Below is a small trained network, with its code and all its weights. Each question gives an input and a target symbol and asks what happens when units are switched off, that is, made to give their printed mean instead of their output.

import numpy as np


def w(rows, s, z=0):
    codes = np.array(rows[::2]) - 128.0
    scale = np.full(codes.shape[1], s)
    scale[-1] = z or s
    return codes * scale


def norm(h):
    return h / np.sqrt((h * h).mean(-1, keepdims=True) + 1e-5)


def f(y):
    return y / 2 * (1 + np.tanh(0.7978845608 * (y + 0.044715 * y**3)))


def softmax(a):
    e = np.exp(a - a.max(-1, keepdims=True))
    return e / e.sum(-1, keepdims=True)


def log_softmax(a):
    a = a - a.max(-1, keepdims=True)
    return a - np.log(np.exp(a).sum(-1, keepdims=True))


def net(x, mask):
    ids = ['ΓΘΞΣΨαζημπτφω'.index(c) for c in x.split()]
    T = len(ids)
    res = E[ids] + P[:T]
    q, k, v = (norm(res) @ M[0].T for M in (Q, K, V))
    z = softmax(np.where(np.tri(T) > 0, q @ k.T / 2**0.5, -1e9)) @ v
    res = res + np.where(mask[0], z, O[0][:, -1]) @ O[0][:, :-1]
    y = f(norm(res) @ A[0][:, :-1].T + A[0][:, -1])
    res = res + np.where(mask[1:13], y, B[0][:, -1]) @ B[0][:, :-1]
    return log_softmax(norm(res)[-1] @ U[:, :-1].T + U[:, -1])


Q, K, V, O, A, B = {}, {}, {}, {}, {}, {}
E = w([
[99,101,127,119],'Γ',
[153,145,68,178],'Θ',
[150,122,146,160],'Ξ',
[176,140,161,124],'Σ',
[182,129,151,123],'Ψ',
[152,137,112,187],'α',
[137,158,137,5],'ζ',
[101,142,111,177],'η',
[180,162,129,137],'μ',
[176,130,138,100],'π',
[149,135,151,115],'τ',
[51,98,144,119],'φ',
[78,138,179,67],'ω',
],0.024)
P = w([
[158,58,134,126],'0',
[143,107,131,151],'1',
[143,121,126,153],'2',
[109,168,129,148],'3',
[107,190,135,147],'4',
[104,229,144,143],'5',
[108,255,146,138],'6',
],0.0091)
Q[0] = w([
[86,157,255,147],'H1',
[141,210,104,221],'H1',
],0.0082)
K[0] = w([
[122,179,47,140],'H1',
[108,254,154,172],'H1',
],0.0092)
V[0] = w([
[93,188,130,143],'H1',
[137,132,255,175],'H1',
],0.0084)
O[0] = w([
[65,5,119,113,4],'H1',
[87,110,201,220,87],'H1',
],0.012,0.00037)
A[0] = w([
[79,63,94,59,220],'N1',
[95,69,184,69,159],'N2',
[159,144,162,78,210],'N3',
[149,137,98,174,180],'N4',
[87,163,68,132,109],'N5',
[249,168,135,98,131],'N6',
[146,164,127,194,83],'N7',
[70,103,115,151,189],'N8',
[136,43,50,185,86],'N9',
[87,180,143,141,251],'N10',
[116,167,123,93,122],'N11',
[115,141,121,107,137],'N12',
],0.013,0.0031)
B[0] = w([
[198,255,150,111,250],'N1',
[159,131,91,101,208],'N2',
[130,98,87,187,188],'N3',
[187,126,212,66,190],'N4',
[109,121,142,72,202],'N5',
[21,144,111,107,253],'N6',
[189,71,73,107,193],'N7',
[59,130,161,105,220],'N8',
[68,41,198,110,190],'N9',
[119,135,106,201,249],'N10',
[108,134,68,147,165],'N11',
[121,166,72,91,148],'N12',
],0.0079,0.0056)
U = w([
[55,66,152,102,106],'Γ',
[88,174,6,162,169],'Θ',
[149,108,144,147,159],'Ξ',
[152,131,160,121,199],'Σ',
[153,168,166,157,130],'Ψ',
[159,102,33,50,92],'α',
[116,139,83,154,1],'ζ',
[116,88,122,132,189],'η',
[233,207,89,117,110],'μ',
[125,136,133,112,106],'π',
[122,137,120,202,95],'τ',
[106,145,185,74,120],'φ',
[139,156,97,211,108],'ω',
],0.016,0.0073)

Each question gives the input, a string of symbols that net reads in full, and the target symbol t.
The units are the heads (2 rows each of Q, K, V and O) and the neurons (one row each of A and B). Each row of codes is followed by its name. A weight is (code - 128) times the scale printed after its matrix; where a second scale follows, it is the last column's (O, A, B and U).
mask holds one flag per unit, heads first, then neurons. A switched-off unit (its flag False) gives its mean, the last column of its rows in O or B, instead of its output. The means were averaged over made-up inputs and are rounded, as every weight is.
A unit's drop is (log p(t) with every unit on - log p(t) with that unit switched off) / (log p(t) with every unit on - log p(t) with every unit switched off).
The circuit of an input: a set's keep is (log p(t) with only the set's units on - log p(t) with every unit switched off) / (log p(t) with every unit on - log p(t) with every unit switched off). Starting from the 12 units with the biggest drops (on a tie, the unit counted first), units are removed one at a time, each time the one whose removal leaves the highest keep (on an exact tie, the one counted first), for as long as the keep stays at least 0.8.
circuit, biggest first: the units of the circuit, biggest drop first
k most important neurons: the k neurons with the biggest drops, biggest first
drop of u: that unit's drop, to one decimal
input Γ ω Γ φ Γ Γ τ, target ω: most important neuron	N6
input ω Γ Γ, target φ: 2 most important neurons	N8, N9
input Γ ω ζ, target Θ: 4 most important neurons	N6, N3, N4, N11
input α Θ Σ, target Θ: circuit, biggest first	N6, N3
input ζ Θ φ η α, target Γ: circuit, biggest first	H1, N9
input Θ Γ Γ Γ η, target Γ: circuit, biggest first	H1, N9
input Θ Ψ η Γ Θ ω, target Θ: circuit, biggest first	N4, N11, N3, N10
input τ Γ Γ τ Γ ω μ, target ω: 2 most important neurons	N1, N10
input ω Θ Γ, target φ: 3 most important neurons	N9, N8, N1
input Γ Γ Θ, target α: 3 most important neurons	N1, N4, N9
input Γ Ξ Γ Θ Θ φ, target Θ: 3 most important neurons	N4, N9, N10
input ω τ α Γ Γ Γ Θ, target α: 3 most important neurons	N7, N1, N4
input α Θ η Ψ, target Θ: 3 most important neurons	N6, N9, N3
input Γ Θ α Θ Θ Θ Γ, target μ: 2 most important neurons	N1, N6
input Θ Γ Ψ π, target Θ: most important neuron	N6
input μ Θ ζ μ, target Θ: 3 most important neurons	N6, N1, N7
input μ Θ Ψ Θ, target μ: drop of N3	0.3
input Γ μ Γ ω Σ Θ Ψ, target Θ: drop of N6	0.7
input Ψ Γ Θ, target μ: drop of N3	0.2
